Below are the code and all the weights of a small trained network. Each question names an input and a class and asks about switching units off, where a switched-off unit gives its printed mean instead of its output.

import numpy as np


def w(rows, s, z=0):
    codes = np.array(rows[::2]) - 128.0
    scale = np.full(codes.shape[1], s)
    scale[-1] = z or s
    return codes * scale


def f(y):
    return y / 2 * (1 + np.tanh(0.7978845608 * (y + 0.044715 * y**3)))


def log_softmax(a):
    a = a - a.max(-1, keepdims=True)
    return a - np.log(np.exp(a).sum(-1, keepdims=True))


def net(x, mask):
    res = np.array(x, float).reshape(1, 3) / 4 @ E
    y = f(res @ A[0][:, :-1].T + A[0][:, -1])
    res = res + np.where(mask, y, B[0][:, -1]) @ B[0][:, :-1]
    return log_softmax(res[-1] @ U[:, :-1].T + U[:, -1])


A, B = {}, {}
E = w([
[2,46,92],'x0',
[25,203,224],'x1',
[127,132,130],'x2',
],0.0079)
A[0] = w([
[182,59,43,109],'N1',
[40,200,211,108],'N2',
[1,51,93,122],'N3',
[186,207,132,227],'N4',
[226,207,227,108],'N5',
[117,109,114,247],'N6',
[171,83,50,103],'N7',
[209,57,54,151],'N8',
[212,229,140,98],'N9',
[22,51,72,95],'N10',
],0.0087,0.012)
B[0] = w([
[73,221,170,171],'N1',
[39,212,135,185],'N2',
[184,144,26,202],'N3',
[66,44,67,234],'N4',
[137,154,28,184],'N5',
[66,60,121,249],'N6',
[99,241,187,155],'N7',
[2,174,152,201],'N8',
[161,155,48,167],'N9',
[232,180,30,180],'N10',
],0.0084,0.011)
U = w([
[93,97,118,255],'0',
[141,146,59,70],'1',
[60,202,177,106],'2',
[126,15,188,178],'3',
[203,147,244,69],'4',
[223,167,248,66],'5',
[222,145,233,64],'6',
[214,156,229,65],'7',
],0.013,0.0096)

Each question gives the input, the list of numbers given to net, and the class t.
The units are the neurons (one row each of A and B). Each row of codes is followed by its name. A weight is (code - 128) times the scale printed after its matrix; where a second scale follows, it is the last column's (A, B and U).
mask holds one flag per neuron, in row order. A switched-off neuron (its flag False) gives its mean, the last column of its row in B, instead of its output. The means were averaged over made-up inputs and are rounded, as every weight is.
A unit's drop is (log p(t) with every unit on - log p(t) with that unit switched off) / (log p(t) with every unit on - log p(t) with every unit switched off).
The circuit of an input: a set's keep is (log p(t) with only the set's units on - log p(t) with every unit switched off) / (log p(t) with every unit on - log p(t) with every unit switched off). Starting from all 10 units, units are removed one at a time, each time the one whose removal leaves the highest keep (on an exact tie, the one counted first), for as long as the keep stays at least 0.8.
circuit, biggest first: the units of the circuit, biggest drop first
most important unit: the unit with the biggest drop
k most important neurons: the k neurons with the biggest drops, biggest first
drop of u: that unit's drop, to one decimal
input [-6,3,3], class 1: 2 most important neurons => N5, N9
input [5,5,4], class 1: 2 most important neurons => N3, N10
input [-4,-5,3], class 2: circuit, biggest first => N8, N1
input [-8,2,-3], class 1: 2 most important neurons => N5, N9
input [-6,6,3], class 1: most important unit => N5
input [8,3,-1], class 1: circuit, biggest first => N10, N3
input [-3,2,0], class 3: circuit, biggest first => N3, N10, N8, N1
input [5,5,-2], class 1: 2 most important neurons => N3, N10
input [8,6,-1], class 1: 2 most important neurons => N3, N10
input [-8,8,-7], class 1: 2 most important neurons => N5, N9
input [-6,-8,3], class 2: 3 most important neurons => N8, N1, N7
input [5,1,-4], class 1: 2 most important neurons => N3, N10
input [7,-3,6], class 1: 3 most important neurons => N10, N3, N4
input [3,1,-1], class 3: most important unit => N5
input [-7,7,8], class 0: drop of N4 => 1.0
input [-3,-2,0], class 3: drop of N10 => 0.2
input [-6,6,-6], class 0: drop of N3 => 0.4
